(in the rows, 128 means zero)
Each row is followed by its class.
[110 134 177 132  96 191 170 117 117 156 159 130 111 137 144 160 150 158
  89 102 109 146 125 178 133  88 114 113  88  89 131 119 133 157 157  84
 137 114 130 155  98 171 155]
<110>
[123 164 155 143 148 156 170 114 128 133 171 119 113 115  91 157 135 151
  76 105  85 105  95 152 150  99 128 109  29 176 144 140 128 178 179 113
 104 124 117 155  80 108 107]
<84>
[ 99 142 180 137  72 194 152 120 122 149 160 117 112 134 139 154 156 156
 103 101 125 137  97 176 131  83 121 112  96  96 122 124 160 139 150  84
 133 110 136 155 102 156 148]
<28>
[116 169 145 132 127 160 149 123 116 142 171 120 108 112  98 156 140 156
  75  99 106 120  82 143 163 104 135 120  28 181 132 148 132 178 187 109
 118 139 115 167  91 111  99]
<28>
[127 172 155 135 144 166 149 128 106 134 158 123 105 120  90 166 137 168
  72 110 113 122  88 149 164 104 137 118  11 172 147 136 124 175 189 100
 116 144 115 165  90 116  88]
<28>
[116 163 148 146 143 153 164 123 106 142 163 124 115 115  97 154 132 172
  77  96 100 110  83 142 154 103 131 118  15 170 141 142 132 182 186 113
 118 140 123 164  88 115  98]
<84>
[112 135 183 136  92 184 173 115 125 147 157 129 114 151 136 151 154 150
 102  97 124 131 112 183 134  86 115 118  96  83 129 114 143 155 149  78
 142 101 132 148  98 158 153]
<151>
[107 135 188 137  77 193 162 117 127 151 156 126 115 132 152 158 161 156
 108  92 127 139 103 179 135  85 120 122  90  91 124 127 142 144 152  78
 133 105 132 156 106 157 152]
<180>
[124 144 183 144  85 202 171 121 112 147 160 133 119 147 147 155 152 159
  95 107 115 138 114 175 123  75 117 113  84  85 133 112 140 148 159  83
 139 117 137 162  94 156 158]
<170>
[127 160 150 140 142 160 143 125 107 140 150 119 114 102  87 154 136 162
  69 117 101 119  88 148 166 117 143 119  34 174 145 136 130 183 183 106
 104 141 125 152  99 106  96]
<195>
[104 123 171 147  71 169 152 115 109 171 142 117 112 119 129 147 148 164
 114  93 125 133 115 182 147 102 122 123  99 113 142 127 157 165 140  85
 139 131 138 145 120 159 151]
<151>
[111 142 183 137  76 191 170 110 110 148 161 135 116 132 142 159 152 146
  88 103 110 142 125 185 132  99 113 111  81  78 132 118 134 159 151  81
 136 123 135 161 102 171 158]
<203>
[114 139 178 135 101 193 169 116 117 153 163 128 115 136 143 157 156 152
  90 105 119 148 122 185 138  87 114 111  79  87 135 108 139 156 157  75
 142 120 122 163  98 159 151]
<170>
[130 158 145 137 132 151 158 119  96 138 138 118 103 116  88 152 128 178
  73 107 102 106  97 135 171 115 128 126  20 186 149 143 137 186 182 119
 110 155 135 160 103 141 104]
<110>
[ 98 133 179 140  80 195 163 117 115 163 152 127 106 121 135 160 152 162
  90  96 116 140 120 172 138  98 120 113  60  90 131 122 155 155 169  88
 137 130 135 162 100 183 149]
<110>
[118 141 192 126  80 201 171 106 117 140 161 139 116 137 149 166 148 154
 103 104 127 141 120 177 129  84 110 111  91  79 131 125 123 154 155  83
 136 110 136 160 104 172 158]
<180>
[ 99 123 189 141  76 192 160 115 118 149 162 128 119 133 132 153 160 145
 101  91 120 143 110 186 142  98 121 120 106  93 123 117 154 138 160  80
 128 107 126 151  98 145 149]
<195>
[100 132 189 132  69 191 154 114 120 157 162 130 111 133 140 161 157 137
 100  86 123 151 112 176 132  93 125 109  95  83 121 121 151 149 166  90
 143 108 137 168  96 163 153]
<181>
[117 137 186 132  68 200 177 117 114 155 150 141 113 130 145 154 151 170
 104  95 122 130 119 176 131  96 109 125  77  94 136 126 139 161 152  83
 139 121 141 153 110 184 156]
<180>
[127 158 146 134 124 144 154 115 102 145 152 118 107 105  87 151 132 160
  81 101 106 110  93 136 169 123 138 123  30 179 148 146 131 192 193 120
 123 150 129 160 104 114 105]
<151>
[123 168 151 137 129 163 157 118 102 129 168 121 100 120  99 149 142 162
  75  97 105 116  89 140 165 105 136 124  19 172 139 135 133 166 185 115
 116 130 120 171  90 104  98]
<7>
[124 157 158 141 131 151 169 122 120 144 158 119 114 109  89 154 131 156
  78 103  85 103  93 147 151 115 131 118  29 182 138 143 135 189 179 120
 105 137 132 153  94 120 109]
<84>
[126 159 146 143 139 161 152 113 122 146 162 115 104 117  92 151 138 148
  67 107  84 102  91 140 151  96 132 113  46 188 144 152 136 184 180 116
 100 128 122 157  80 120 113]
<110>
[101 133 177 147  76 200 157 122 125 154 169 130 115 131 142 153 161 144
 100  91 124 143 104 181 130  87 121 117 106  83 126 119 146 142 158  84
 136 106 138 154 103 154 150]
<195>
[104 127 184 143  79 190 169 121 114 156 161 134 119 144 137 149 160 148
  98  89 124 132 107 184 135  93 112 123  99  84 128 117 148 151 156  83
 137 111 135 149 104 159 149]
<195>
[124 157 152 141 144 144 151 124 109 147 151 113 101 102  91 151 133 169
  75 109 108 124  96 140 177 124 139 126  29 191 143 141 132 181 190 114
 116 146 117 157  95 116  95]
<110>
[115 164 153 130 148 157 142 115 117 137 158 112 110  96  96 157 135 154
  73 109 106 132  85 145 175 115 146 121  23 180 135 136 128 180 183  94
 118 136 104 157  88  97  98]
<151>
[116 145 182 140  80 197 163 107 110 148 170 125 116 133 147 150 149 149
  94 110 119 145 115 181 127  82 121 103  92  86 136 112 146 149 159  83
 139 117 131 166  91 157 161]
<170>
[131 153 151 147 117 152 163 116 114 141 158 117 108 122  86 153 139 139
  74  99  78  98  96 146 151 106 135 114  46 179 143 149 137 190 170 118
 100 124 137 158  89 114 118]
<203>
[115 121 187 144  71 187 174 122 105 166 147 138 118 129 141 148 141 178
 101  86 114 124 113 181 132 100 112 127  84 104 136 121 148 153 150  92
 135 132 149 148 113 184 156]
<84>
[102 131 177 139  71 179 159 117 109 157 146 115 112 126 132 149 152 153
 103  93 120 137 111 176 145  95 127 117  93 105 135 120 163 155 153  84
 134 124 145 148 114 155 153]
<151>
[113 121 184 143  80 182 167 119 107 168 138 129 111 128 131 152 143 176
  99  98 118 131 122 177 145 103 110 128  83 111 136 123 151 162 148  90
 132 137 140 148 111 187 151]
<110>
[108 140 183 143  84 190 156 116 118 139 159 127 110 142 137 147 155 165
 108 102 126 135 100 183 132  84 119 125  99  83 126 122 145 143 149  84
 131 105 142 151  99 151 144]
<121>
[110 127 173 146  56 185 154 112  97 155 157 127 107 122 136 142 152 170
 111  96 120 138 119 180 138  97 120 123 112  96 132 122 156 149 144  92
 137 117 138 154 112 166 152]
<7>
[105 136 184 138  73 189 159 117 113 145 155 132 105 135 139 157 151 157
 102  93 125 141 112 179 134  96 116 114  85  84 125 120 145 145 147  81
 143 113 137 160 100 170 150]
<203>
[122 157 156 132 153 155 143 116 106 139 161 111 105 104  90 153 137 167
  69 109  98 125  84 144 174 106 147 119  27 182 145 141 125 179 177 103
 103 133 119 157  88  91  89]
<121>
[117 136 191 132  86 185 163 112 106 152 156 136 120 146 143 164 150 150
  92  99 119 149 120 180 133  86 120 107  83  78 131 118 131 154 161  84
 139 114 133 169  92 160 149]
<181>
[ 96 135 184 137  85 193 158 115 121 157 155 122 110 135 140 165 156 145
 101  89 125 147 114 185 139  88 120 115  71  93 134 112 146 150 155  71
 143 122 126 159 100 160 150]
<151>
[133 164 154 138 139 139 176 119 117 139 147 111 112 128  83 156 132 144
  76 105  79  96  94 139 153 101 132 110  30 187 149 140 131 189 171 115
 108 132 133 149  87 102 108]
<151>
[125 159 147 144 151 153 141 121 103 141 159 108 110  99  97 154 138 150
  77 113 106 126  84 145 171 103 144 119  34 181 141 140 131 188 182 107
 118 135 114 160  95  95 102]
<170>
[129 160 154 140 134 150 160 117 115 139 152 114 108 130  84 161 137 149
  76 102  85 104  95 141 154 105 132 122  38 192 149 138 129 183 175 111
 106 139 124 155  88 108 109]
<151>
[133 163 154 145 132 141 165 115 128 133 162 114 103 124  86 156 141 153
  74 112  75  97  99 142 153 108 131 120  27 176 144 141 121 186 172 123
 100 132 134 152  87 112 103]
<121>
[105 136 196 130  80 195 169 119 123 154 154 129 109 137 149 162 159 156
  99  92 129 145 113 179 137  91 117 117  77  90 127 116 145 147 157  71
 139 111 130 157 102 170 147]
<180>
[121 172 158 126 149 156 150 123 115 135 162 114 102  93  98 163 137 170
  75 115 107 131  86 137 167 115 149 113  14 178 137 145 123 183 185  97
 113 129 108 160  89 101  88]
<180>
[127 158 149 150 135 146 138 115 101 140 159 110 107 105  97 152 140 163
  71 112  95 118  90 145 168 109 147 127  28 174 144 143 125 180 188 111
 114 143 123 156  91 102  91]
<121>
[102 140 187 135  83 191 157 118 118 158 151 129 113 141 144 156 156 152
  95  89 124 138 109 182 138  82 120 114  66  92 126 122 154 152 154  80
 141 116 131 160  97 157 144]
<181>
[124 166 142 134 135 161 153 119 104 139 151 118 107 117  95 156 137 165
  70 109 107 111  91 140 163 114 133 124  19 168 143 149 130 189 199 116
 113 145 129 167  99 125 105]
<110>
[100 142 193 142  76 200 164 121 117 149 163 133 121 132 148 148 145 168
 105  95 127 134  93 185 125  92 116 125  88  92 115 124 152 146 152  80
 133 115 136 151 100 159 153]
<84>
[ 94 135 174 147  73 184 142 123 123 159 161 116 113 118 138 147 159 157
 107  98 131 141  94 177 142  88 129 119 100 101 118 129 165 140 155  85
 135 113 131 154 107 151 143]
<28>
[118 171 150 135 145 156 138 121 109 138 162 112 108  92 102 155 143 170
  76 112 105 129  82 143 170 105 153 118  24 183 139 148 132 177 187  95
 106 133 104 160  90  90  91]
<180>
[110 167 157 133 149 159 158 122 111 132 166 118 111 105  92 156 133 165
  76 104 110 125  84 147 164 118 139 115  20 170 136 138 135 175 196 108
 113 136 117 165  91 103  95]
<84>
[122 162 156 132 158 156 138 115 106 145 159 119 120  96  94 152 139 156
  65 109 106 129  81 145 179 108 146 120  21 179 138 150 127 187 186 103
 104 133 104 167  86  88  95]
<181>
[128 162 165 141 126 154 164 125  97 136 161 122  97 108  91 155 133 171
  85 104 108 127 101 142 171 124 134 131  16 180 143 126 126 175 177 115
 119 144 123 163  98 119  95]
<7>
[130 163 158 141 138 153 155 116 127 142 156 118 115 132  97 153 143 146
  68 101  86 102  86 143 154  95 134 117  20 181 137 144 133 178 175 114
 104 123 119 167  75 101 108]
<181>
[113 137 181 138  92 189 174 107 113 142 164 137 121 134 144 155 146 163
  96 101 114 137 117 194 128  83 113 109  92  74 136 114 134 145 153  81
 132 113 131 155  99 171 155]
<84>
[131 162 153 139 137 153 151 116 108 136 161 109 109 113  96 152 138 151
  74 115 106 118  87 142 164 113 139 117  35 174 140 136 134 182 189 112
 117 138 120 167  92 105 106]
<170>
[101 129 172 132  72 188 159 108 110 156 156 120 120 146 148 156 156 150
  97  89 123 131 102 183 134  81 111 111  91  85 128 128 148 151 151  81
 144 111 130 162 104 166 152]
<28>
[120 141 188 126  82 196 167 109 107 149 157 146 129 151 148 155 149 151
  93  96 121 138 114 177 133  72 107 115  88  80 130 124 131 156 153  90
 131 116 142 166 101 163 164]
<181>
[119 160 141 130 155 153 137 124 110 143 161 111 109 106  93 161 147 150
  64 111 102 123  84 146 172 112 141 120  35 181 137 149 123 184 191 105
 112 131 103 160  96  94  93]
<28>
[124 164 156 129 130 166 160 114 105 129 163 124 105 133  94 159 140 159
  73  97  97 113  90 141 155 107 134 122  20 161 144 139 120 178 195 117
 116 134 131 169  87 106 101]
<121>
[121 121 181 137  56 189 168 123 104 163 138 135 118 133 139 155 146 173
 104  94 118 123 117 173 139  93 106 130  88 104 134 125 145 160 141  95
 138 133 154 146 124 191 161]
<28>
[112 168 140 140 143 158 149 123 110 134 165 120 111 105  93 148 136 177
  77 102 108 115  80 146 161 108 145 115  19 167 136 146 142 174 199 108
 114 134 117 166  90 101  92]
<84>
[116 142 180 137  90 194 177 116 115 137 165 140 118 142 130 159 155 154
  90 109 110 138 124 179 127  85 113 102  86  68 137 110 134 151 157  84
 125 112 139 155  97 163 151]
<195>
[110 139 180 141  71 209 175 122 108 150 157 152 113 132 133 149 152 174
  90  89 114 120 114 175 133  91 112 122  56  85 132 120 150 151 159  87
 132 130 140 151 103 178 149]
<195>
[119 127 173 149  67 182 168 121 107 165 141 140 114 121 123 149 146 182
 105 101 112 119 128 181 139  97 103 126  85 106 142 125 151 166 139  94
 136 142 139 141 119 194 150]
<28>
[119 172 156 125 142 156 152 117 108 132 161 118 105 103  99 163 139 163
  80 108 114 126  86 139 166 110 141 113  16 168 141 146 124 177 195 106
 116 137 116 170  94 109  91]
<180>
[113 125 182 145  62 189 168 119  97 164 150 136 106 117 132 150 150 176
 102  91 115 137 131 176 145 105 115 126  79 104 139 117 149 154 149  93
 139 134 137 153 115 174 147]
<7>
[119 132 184 134  87 199 174 113 114 145 161 141 116 148 139 161 151 154
  89  97 117 133 119 180 131  83 112 108  87  80 137 114 128 147 155  83
 135 110 136 155  97 163 150]
<195>
[111 131 182 138  69 200 173 116 105 154 160 140 119 131 140 154 153 154
  92  92 116 132 113 176 133  95 114 118  80  79 135 118 140 154 163  90
 138 122 144 155 107 172 154]
<195>
[120 164 154 132 148 158 127 119 114 148 161 118 115  98  99 155 143 154
  66 109 111 135  85 149 177 109 148 122  33 181 135 147 130 180 190  99
 110 135 103 166  87  91  94]
<181>
[137 162 151 147 131 131 166 121 127 135 155 109 106 127  89 149 143 152
  69 110  72  91  91 141 154 105 138 119  28 180 137 144 131 181 178 122
 101 129 139 152  87 102  98]
<121>
[107 135 187 140  77 191 157 120 133 149 162 135 105 130 135 152 155 152
 106  95 127 143 113 186 135 100 116 120 111  96 123 122 145 143 142  80
 135 104 130 152 101 156 155]
<203>
[102 134 180 135  84 189 152 116 115 160 157 123 114 131 147 145 151 162
  98  99 130 140  98 180 140  92 120 122 100  95 121 130 152 151 156  80
 134 113 129 153 101 160 152]
<110>
[120 169 146 131 131 157 150 122 117 133 158 116 103 105  92 153 142 158
  69 107 109 116  91 141 171 122 142 115  23 168 135 146 136 179 191 108
 119 131 123 163  96 100  98]
<203>
[137 167 158 143 143 151 170 118 123 125 164 113 110 135  94 161 139 141
  73 112  82 106  91 139 151  99 130 117  27 180 137 133 122 177 179 115
 108 124 120 161  75 105 110]
<170>
[118 164 157 133 144 165 142 128 109 140 166 115 107  99  94 165 141 150
  66 113 101 136  85 141 168 114 146 119  39 183 132 140 125 177 190 103
 113 135 111 157  91 102  93]
<28>
[115 155 144 131 158 156 137 116 112 142 160 113 116  98  99 155 136 167
  69 105 105 127  85 158 171 110 146 114  34 180 141 144 129 176 188  96
 110 130 102 161  91  91  94]
<84>
[136 162 150 144 124 147 170 122 120 135 154 121 104 137  86 155 141 149
  71  99  74  90 100 142 147 100 129 112  38 183 145 146 134 180 169 118
 103 125 135 156  85 111 112]
<203>
[121 169 151 128 137 169 151 112 111 137 156 122 109 119  99 159 136 155
  71 104 107 115  89 146 160 108 133 119  17 167 143 137 125 184 188 100
 126 142 114 164  89 115 105]
<151>
[124 163 159 145 139 149 159 116 131 139 160 111 105 124  83 157 141 140
  75 105  91 106  92 146 159 108 138 118  35 187 145 138 135 179 178 108
 102 129 121 153  83 104 105]
<151>
[107 133 170 142  74 200 166 111 121 146 166 140 118 141 140 149 158 149
  94  91 117 132 114 184 130  77 112 111 100  77 132 117 147 147 152  82
 132 107 137 157  99 167 157]
<195>
[119 161 148 129 153 161 140 116 111 146 160 112 113 106  95 154 139 151
  66 105  99 126  80 146 168 110 149 120  35 182 143 142 128 186 184  97
 108 134 108 160  89  87 103]
<151>
[132 160 169 130 132 154 181 116 116 136 159 123 104 136  94 166 141 141
  74  97  85  98  94 136 147 106 122 116  27 178 142 145 121 189 178 117
 106 127 130 162  86 129 110]
<180>
[107 130 181 143  58 186 158 117 113 151 151 129 109 131 138 149 153 159
 102  95 120 133 112 176 131 103 119 117 104  85 122 125 157 149 147  87
 139 113 146 155 107 174 157]
<203>
[120 170 154 137 145 155 148 122 108 134 156 123 108 114  90 154 141 159
  76 105 116 123  84 140 168 107 141 118   8 162 136 141 135 181 194 112
 119 133 120 173  87 108  92]
<181>
[110 129 185 147  67 193 176 129 110 166 143 136 117 117 139 149 143 187
 100  92 115 126 117 179 134 103 116 125  73 103 134 117 158 154 154  87
 140 133 148 140 115 180 150]
<84>
[120 157 146 138 139 161 129 119 103 143 158 122 110  94  98 153 138 157
  68 103  99 130  84 145 170 111 151 118  39 180 137 149 129 176 183 103
 112 133 113 164  90  94 101]
<203>
[108 129 172 146  63 184 165 126 116 169 145 129 107 119 124 154 152 175
  98  96 105 127 129 178 140  97 117 116  68 110 137 123 163 160 146  90
 132 139 140 147 114 185 146]
<28>
